Here is a tiny trained network, its code and every weight. The questions are about switching its units off for an input and a target symbol, where a switched-off unit gives its printed mean instead of its output.

import numpy as np


def w(rows, s, z=0):
    codes = np.array(rows[::2]) - 128.0
    scale = np.full(codes.shape[1], s)
    scale[-1] = z or s
    return codes * scale


def f(y):
    return y / 2 * (1 + np.tanh(0.7978845608 * (y + 0.044715 * y**3)))


def softmax(a):
    e = np.exp(a - a.max(-1, keepdims=True))
    return e / e.sum(-1, keepdims=True)


def log_softmax(a):
    a = a - a.max(-1, keepdims=True)
    return a - np.log(np.exp(a).sum(-1, keepdims=True))


def net(x, mask):
    ids = ['αβγδεζθλξπστφψω'.index(c) for c in x.split()]
    T = len(ids)
    res = E[ids] + P[:T]
    u = 0
    for l in range(2):
        r = res
        for j in range(3):
            rows = slice(4 * j, 4 * j + 4)
            q, k, v = (r @ M[l][rows].T for M in (Q, K, V))
            z = softmax(np.where(np.tri(T) > 0, q @ k.T / 4**0.5, -1e9)) @ v
            o = O[l][rows]
            res = res + np.where(mask[u + j], z, o[:, -1]) @ o[:, :-1]
        u += 3
        y = f(res @ A[l][:, :-1].T + A[l][:, -1])
        res = res + np.where(mask[u : u + 12], y, B[l][:, -1]) @ B[l][:, :-1]
        u += 12
    return log_softmax(res[-1] @ U[:, :-1].T + U[:, -1])


Q, K, V, O, A, B = {}, {}, {}, {}, {}, {}
E = w([
[167,188,177,97],'α',
[160,169,157,149],'β',
[176,115,121,113],'γ',
[183,128,137,83],'δ',
[183,79,75,113],'ε',
[172,139,144,127],'ζ',
[149,120,102,116],'θ',
[156,62,61,201],'λ',
[108,114,163,142],'ξ',
[141,149,125,82],'π',
[56,250,94,119],'σ',
[125,103,79,158],'τ',
[68,100,154,162],'φ',
[84,57,56,158],'ψ',
[114,89,178,93],'ω',
],0.023)
P = w([
[21,232,249,26],'0',
[122,255,206,182],'1',
[149,230,167,185],'2',
[125,224,167,164],'3',
[117,199,162,147],'4',
[100,185,161,119],'5',
[78,158,149,108],'6',
[69,139,138,100],'7',
[60,138,147,80],'8',
],0.0045)
Q[0] = w([
[130,145,116,164],'L0H0',
[150,129,151,84],'L0H0',
[67,106,131,39],'L0H0',
[128,148,122,139],'L0H0',
[193,131,46,47],'L0H1',
[101,108,107,104],'L0H1',
[67,97,83,40],'L0H1',
[158,161,194,211],'L0H1',
[108,154,136,151],'L0H2',
[241,95,145,98],'L0H2',
[88,63,153,103],'L0H2',
[225,105,247,156],'L0H2',
],0.014)
K[0] = w([
[112,127,144,142],'L0H0',
[150,119,146,81],'L0H0',
[126,177,103,121],'L0H0',
[114,132,156,127],'L0H0',
[210,145,152,36],'L0H1',
[102,89,111,142],'L0H1',
[162,50,190,198],'L0H1',
[126,199,122,107],'L0H1',
[90,106,129,95],'L0H2',
[215,94,153,183],'L0H2',
[145,199,193,196],'L0H2',
[137,31,246,148],'L0H2',
],0.012)
V[0] = w([
[191,23,188,141],'L0H0',
[209,174,54,107],'L0H0',
[34,223,85,122],'L0H0',
[74,124,150,138],'L0H0',
[149,99,164,145],'L0H1',
[150,92,190,86],'L0H1',
[142,110,146,153],'L0H1',
[159,85,181,183],'L0H1',
[193,2,190,99],'L0H2',
[37,140,54,129],'L0H2',
[63,28,84,95],'L0H2',
[80,224,78,152],'L0H2',
],0.0048)
O[0] = w([
[78,253,247,128,60],'L0H0',
[93,20,120,72,111],'L0H0',
[193,39,15,148,204],'L0H0',
[157,155,113,154,148],'L0H0',
[148,105,76,148,118],'L0H1',
[137,145,64,161,118],'L0H1',
[142,107,95,135,121],'L0H1',
[179,62,28,175,114],'L0H1',
[133,57,35,162,2],'L0H2',
[177,143,157,135,176],'L0H2',
[208,75,69,167,78],'L0H2',
[116,195,220,93,223],'L0H2',
],0.0043,0.0046)
A[0] = w([
[147,100,156,123,98],'L0N0',
[163,178,172,132,112],'L0N1',
[135,34,181,135,92],'L0N2',
[196,144,62,129,42],'L0N3',
[148,155,18,92,125],'L0N4',
[217,180,66,59,129],'L0N5',
[191,159,113,154,140],'L0N6',
[146,73,110,92,135],'L0N7',
[109,154,163,158,2],'L0N8',
[157,115,174,148,110],'L0N9',
[191,9,194,77,154],'L0N10',
[188,87,119,120,87],'L0N11',
],0.011,0.0048)
B[0] = w([
[101,129,114,90,119],'L0N0',
[141,112,74,106,215],'L0N1',
[51,86,195,139,142],'L0N2',
[91,87,200,47,140],'L0N3',
[121,193,160,199,191],'L0N4',
[73,93,130,225,253],'L0N5',
[105,111,153,191,160],'L0N6',
[96,136,71,93,152],'L0N7',
[169,77,75,6,135],'L0N8',
[93,177,124,109,137],'L0N9',
[226,173,147,196,188],'L0N10',
[134,172,80,41,141],'L0N11',
],0.011,0.0046)
Q[1] = w([
[148,110,106,103],'L1H0',
[119,111,101,62],'L1H0',
[116,111,100,71],'L1H0',
[157,153,171,120],'L1H0',
[114,120,108,61],'L1H1',
[106,124,171,101],'L1H1',
[141,106,138,80],'L1H1',
[142,154,145,121],'L1H1',
[146,121,5,114],'L1H2',
[89,88,129,150],'L1H2',
[116,85,210,148],'L1H2',
[79,167,129,136],'L1H2',
],0.02)
K[1] = w([
[171,113,160,69],'L1H0',
[208,110,154,105],'L1H0',
[192,110,149,111],'L1H0',
[121,181,134,115],'L1H0',
[121,162,66,88],'L1H1',
[124,197,129,148],'L1H1',
[130,156,100,135],'L1H1',
[92,143,106,152],'L1H1',
[106,249,22,118],'L1H2',
[87,128,145,118],'L1H2',
[118,37,168,95],'L1H2',
[113,166,210,196],'L1H2',
],0.016)
V[1] = w([
[75,121,57,116],'L1H0',
[115,175,53,161],'L1H0',
[44,47,87,122],'L1H0',
[112,188,39,124],'L1H0',
[158,116,122,126],'L1H1',
[81,160,75,155],'L1H1',
[124,119,246,80],'L1H1',
[91,135,159,124],'L1H1',
[143,69,153,116],'L1H2',
[171,134,133,158],'L1H2',
[61,101,95,110],'L1H2',
[98,81,92,157],'L1H2',
],0.012)
O[1] = w([
[56,114,73,98,171],'L1H0',
[130,62,62,82,253],'L1H0',
[2,114,71,172,112],'L1H0',
[119,98,75,48,229],'L1H0',
[153,119,130,135,86],'L1H1',
[82,165,53,116,192],'L1H1',
[124,115,239,128,144],'L1H1',
[104,125,148,122,181],'L1H1',
[180,155,211,169,50],'L1H2',
[171,139,113,149,120],'L1H2',
[80,162,132,117,129],'L1H2',
[144,214,128,149,110],'L1H2',
],0.0094,0.0061)
A[1] = w([
[215,65,121,145,114],'L1N0',
[72,247,94,172,139],'L1N1',
[43,198,182,98,74],'L1N2',
[160,125,88,93,254],'L1N3',
[91,160,81,52,185],'L1N4',
[108,182,122,27,122],'L1N5',
[75,70,191,174,63],'L1N6',
[139,151,78,49,93],'L1N7',
[201,178,135,98,64],'L1N8',
[80,140,195,184,254],'L1N9',
[161,81,102,65,62],'L1N10',
[140,244,87,122,105],'L1N11',
],0.011,0.0074)
B[1] = w([
[89,227,79,99,158],'L1N0',
[106,73,173,170,218],'L1N1',
[175,66,106,174,181],'L1N2',
[254,156,117,125,216],'L1N3',
[145,131,107,65,252],'L1N4',
[124,99,152,224,206],'L1N5',
[168,232,75,175,163],'L1N6',
[95,174,185,131,215],'L1N7',
[110,102,205,217,134],'L1N8',
[93,110,155,24,214],'L1N9',
[20,76,146,209,185],'L1N10',
[137,150,58,132,157],'L1N11',
],0.015,0.016)
U = w([
[141,125,177,198,55],'α',
[142,144,152,178,93],'β',
[28,238,118,73,134],'γ',
[106,192,77,153,94],'δ',
[57,66,12,74,37],'ε',
[100,187,155,186,29],'ζ',
[160,85,93,67,246],'θ',
[163,85,64,81,253],'λ',
[3,109,191,137,179],'ξ',
[181,103,94,73,222],'π',
[131,71,58,238,73],'σ',
[170,130,155,124,177],'τ',
[209,1,164,132,51],'φ',
[139,109,139,22,190],'ψ',
[12,202,75,189,62],'ω',
],0.007,0.004)

Each question gives the input, a string of symbols that net reads in full, and the target symbol t.
The units are the heads (4 rows each of Q, K, V and O) and the neurons (one row each of A and B). Each row of codes is followed by its name. A weight is (code - 128) times the scale printed after its matrix; where a second scale follows, it is the last column's (O, A, B and U).
mask holds one flag per unit, layer by layer, with each layer's heads first. A switched-off unit (its flag False) gives its mean, the last column of its rows in O or B, instead of its output. The means were averaged over made-up inputs and are rounded, as every weight is.
A unit's drop is (log p(t) with every unit on - log p(t) with that unit switched off) / (log p(t) with every unit on - log p(t) with every unit switched off).
The circuit of an input: a set's keep is (log p(t) with only the set's units on - log p(t) with every unit switched off) / (log p(t) with every unit on - log p(t) with every unit switched off). Starting from the 12 units with the biggest drops (on a tie, the unit counted first), units are removed one at a time, each time the one whose removal leaves the highest keep (on an exact tie, the one counted first), for as long as the keep stays at least 0.8.
circuit, biggest first: the units of the circuit, biggest drop first
top k neurons in layer l: the k neurons of layer l with the biggest drops, biggest first
which heads matter: for each layer, one digit per head in row order, 1 if its drop is at least 0.15 and else 0, layers parted by /
input φ φ α ε φ β, target ξ: top neuron in layer 0 => (L0N11)
input φ ω π, target γ: which heads matter => 100 / 111
input φ φ φ σ φ, target σ: which heads matter => 101 / 011
input φ φ π ε, target ξ: top 2 neurons in layer 1 => (L1N3 L1N4)
input ψ φ α β, target ξ: circuit, biggest first => (L1H0 L1N1)
input φ δ ζ β ξ, target ψ: top 2 neurons in layer 1 => (L1N10 L1N5)
input ω ζ φ β ψ φ, target ε: top 3 neurons in layer 1 => (L1N7 L1N9 L1N2)
input λ φ φ α φ δ ζ, target ξ: circuit, biggest first => (L1H0 L1N3)
input ε α ξ, target ψ: which heads matter => 100 / 100
input τ λ δ φ ζ φ ξ δ, target ξ: circuit, biggest first => (L1H0 L0N5 L1N3)
input φ α φ ε α, target ξ: circuit, biggest first => (L1H0 L1N3)
input ψ π φ, target ε: circuit, biggest first => (L1N7 L1H0)
input ω β ε, target γ: which heads matter => 000 / 010
input φ ε α α β ξ τ φ π, target ξ: circuit, biggest first => (L1H0 L1N3 L0N5)
input δ α π φ θ ξ φ δ τ, target ξ: which heads matter => 001 / 100
input ζ ψ σ ε ε, target ε: circuit, biggest first => (L1H2)
input α ζ π θ φ ψ π, target ε: which heads matter => 001 / 100
input φ θ λ φ λ, target ξ: which heads matter => 000 / 101
input ε ψ θ, target ε: which heads matter => 000 / 100
input φ θ γ α α ζ ψ β, target ε: which heads matter => 001 / 100
input ω β ξ, target γ: top 2 neurons in layer 1 => (L1N0 L1N3)
input ζ λ ψ, target ε: circuit, biggest first => (L1H0)
input τ ε σ θ ζ ε φ φ, target φ: circuit, biggest first => (L1N2 L0H2 L1N0)
input φ ε α λ ε, target σ: top 2 neurons in layer 0 => (L0N10 L0N4)
input φ φ ξ ε, target ξ: which heads matter => 000 / 100
input β θ ω τ, target γ: which heads matter => 100 / 010
input φ θ σ, target σ: top 2 neurons in layer 1 => (L1N5 L1N1)
input φ σ φ π φ σ, target ξ: which heads matter => 101 / 111
input σ φ β φ α σ, target ξ: which heads matter => 111 / 111
input α β δ β ε, target δ: top 2 neurons in layer 1 => (L1N0 L1N9)
